Below are the code and all the weights of a small trained network. Each question names an input and a target symbol and asks about switching units off, where a switched-off unit gives its printed mean instead of its output.

import numpy as np


def w(rows, s, z=0):
    codes = np.array(rows[::2]) - 128.0
    scale = np.full(codes.shape[1], s)
    scale[-1] = z or s
    return codes * scale


def norm(h):
    return h / np.sqrt((h * h).mean(-1, keepdims=True) + 1e-5)


def f(y):
    return y / 2 * (1 + np.tanh(0.7978845608 * (y + 0.044715 * y**3)))


def softmax(a):
    e = np.exp(a - a.max(-1, keepdims=True))
    return e / e.sum(-1, keepdims=True)


def log_softmax(a):
    a = a - a.max(-1, keepdims=True)
    return a - np.log(np.exp(a).sum(-1, keepdims=True))


def net(x, mask):
    ids = ['ΠΣΨαβδεζηθτω'.index(c) for c in x.split()]
    T = len(ids)
    res = E[ids] + P[:T]
    r = norm(res)
    for j in range(2):
        rows = slice(3 * j, 3 * j + 3)
        q, k, v = (r @ M[0][rows].T for M in (Q, K, V))
        z = softmax(np.where(np.tri(T) > 0, q @ k.T / 3**0.5, -1e9)) @ v
        o = O[0][rows]
        res = res + np.where(mask[j], z, o[:, -1]) @ o[:, :-1]
    y = f(norm(res) @ A[0][:, :-1].T + A[0][:, -1])
    res = res + np.where(mask[2:6], y, B[0][:, -1]) @ B[0][:, :-1]
    return log_softmax(norm(res)[-1] @ U[:, :-1].T + U[:, -1])


Q, K, V, O, A, B = {}, {}, {}, {}, {}, {}
E = w([
[98,153,106,19,141],'Π',
[137,170,134,82,94],'Σ',
[133,71,164,146,65],'Ψ',
[105,143,164,119,109],'α',
[251,21,81,81,233],'β',
[88,131,113,126,114],'δ',
[113,100,178,155,89],'ε',
[95,70,184,91,119],'ζ',
[148,162,95,132,73],'η',
[161,124,107,75,85],'θ',
[172,109,130,93,86],'τ',
[103,170,99,104,123],'ω',
],0.019)
P = w([
[75,140,139,161,158],'0',
[47,32,62,77,53],'1',
[83,107,107,2,65],'2',
[61,109,128,28,114],'3',
[219,225,246,71,107],'4',
[180,116,163,137,78],'5',
[153,151,161,140,62],'6',
[99,132,46,124,57],'7',
[45,224,130,87,185],'8',
],0.0077)
Q[0] = w([
[184,202,168,182,151],'h0',
[170,125,150,89,162],'h0',
[156,108,128,162,81],'h0',
[185,189,231,51,122],'h1',
[192,187,154,255,223],'h1',
[105,108,161,64,127],'h1',
],0.012)
K[0] = w([
[129,91,103,91,79],'h0',
[140,121,92,145,160],'h0',
[103,146,123,84,107],'h0',
[117,33,43,132,128],'h1',
[19,99,121,85,8],'h1',
[145,100,123,182,185],'h1',
],0.016)
V[0] = w([
[80,138,77,156,165],'h0',
[140,254,199,117,103],'h0',
[94,96,176,79,142],'h0',
[129,168,104,54,110],'h1',
[65,138,147,112,197],'h1',
[91,188,149,140,88],'h1',
],0.025)
O[0] = w([
[212,139,223,160,145,41],'h0',
[3,145,83,243,194,186],'h0',
[147,102,57,153,82,153],'h0',
[85,9,170,125,85,237],'h1',
[164,108,108,216,97,1],'h1',
[181,185,198,119,77,123],'h1',
],0.016,0.0086)
A[0] = w([
[71,110,177,90,39,250],'n0',
[222,58,18,65,254,219],'n1',
[194,40,114,70,246,49],'n2',
[38,114,84,102,188,87],'n3',
],0.014,0.0018)
B[0] = w([
[155,174,146,183,154,244],'n0',
[78,131,154,152,255,222],'n1',
[32,129,36,195,163,178],'n2',
[147,201,119,119,41,240],'n3',
],0.018,0.011)
U = w([
[75,63,124,189,214,179],'Π',
[109,130,92,225,162,53],'Σ',
[80,95,122,56,118,51],'Ψ',
[180,207,92,145,124,221],'α',
[77,169,252,120,166,211],'β',
[126,100,134,131,181,42],'δ',
[142,37,151,192,88,85],'ε',
[98,49,169,70,68,70],'ζ',
[157,110,185,202,150,67],'η',
[201,92,78,146,97,102],'θ',
[171,169,143,62,160,39],'τ',
[198,113,193,154,119,254],'ω',
],0.012,0.0034)

Each question gives the input, a string of symbols that net reads in full, and the target symbol t.
The units are the heads (3 rows each of Q, K, V and O) and the neurons (one row each of A and B). Each row of codes is followed by its name. A weight is (code - 128) times the scale printed after its matrix; where a second scale follows, it is the last column's (O, A, B and U).
mask holds one flag per unit, heads first, then neurons. A switched-off unit (its flag False) gives its mean, the last column of its rows in O or B, instead of its output. The means were averaged over made-up inputs and are rounded, as every weight is.
A unit's drop is (log p(t) with every unit on - log p(t) with that unit switched off) / (log p(t) with every unit on - log p(t) with every unit switched off).
The circuit of an input: a set's keep is (log p(t) with only the set's units on - log p(t) with every unit switched off) / (log p(t) with every unit on - log p(t) with every unit switched off). Starting from all 6 units, units are removed one at a time, each time the one whose removal leaves the highest keep (on an exact tie, the one counted first), for as long as the keep stays at least 0.8.
circuit, biggest first: the units of the circuit, biggest drop first
most important unit: the unit with the biggest drop
k most important neurons: the k neurons with the biggest drops, biggest first
which heads matter: for each layer, one digit per head in row order, 1 if its drop is at least 0.15 and else 0, layers parted by /
drop when u is switched off: that unit's drop, to one decimal
input ε ε ε η ε η, target α: which heads matter	10
input Π α η θ, target ε: which heads matter	01
input η ε η η η δ δ η ω, target β: circuit, biggest first	[h1]
input ε ζ α θ α, target θ: circuit, biggest first	[h0, h1]
input ε δ Σ η θ η ζ θ, target ζ: 2 most important neurons	[n1, n2]
input Π Π Σ θ ζ ε η Ψ θ, target α: which heads matter	00
input θ δ η ε, target ζ: circuit, biggest first	[h1, h0]
input θ ε η η α, target α: which heads matter	00
input α Π β η τ, target Π: which heads matter	01
input η δ Π, target β: circuit, biggest first	[h0, h1]
input ω Π Π τ η, target ε: which heads matter	01
input β ε τ ε Π, target Π: 3 most important neurons	[n1, n2, n3]
input τ ε θ η, target Ψ: which heads matter	11
input θ η Π, target ζ: circuit, biggest first	[h1, n1]
input ε ε η, target α: most important unit	h1
input η Π Π ε η ω Σ Ψ, target β: 2 most important neurons	[n2, n0]
input δ η Π η, target ω: which heads matter	10
input ζ Ψ δ η, target θ: which heads matter	10
input θ η Σ θ, target ζ: which heads matter	01
input τ η δ, target Ψ: most important unit	h1
input ε δ η η η δ η δ, target β: 2 most important neurons	[n0, n2]
input η δ η ε η ε ω δ, target β: 2 most important neurons	[n2, n0]
input η α θ, target β: which heads matter	11
input ω α ε Ψ η Π ε ε, target β: 2 most important neurons	[n0, n2]
input Ψ β ω ω ε, target Π: 2 most important neurons	[n1, n0]
input ζ Π Π ε ω, target ε: drop when h0 is switched off	0.0
input θ α η, target ζ: most important unit	h1
input ε ε ε ω, target α: drop when h1 is switched off	0.2
input θ Σ η η, target ζ: drop when h0 is switched off	-0.1
input ε θ η τ, target α: drop when h1 is switched off	0.2
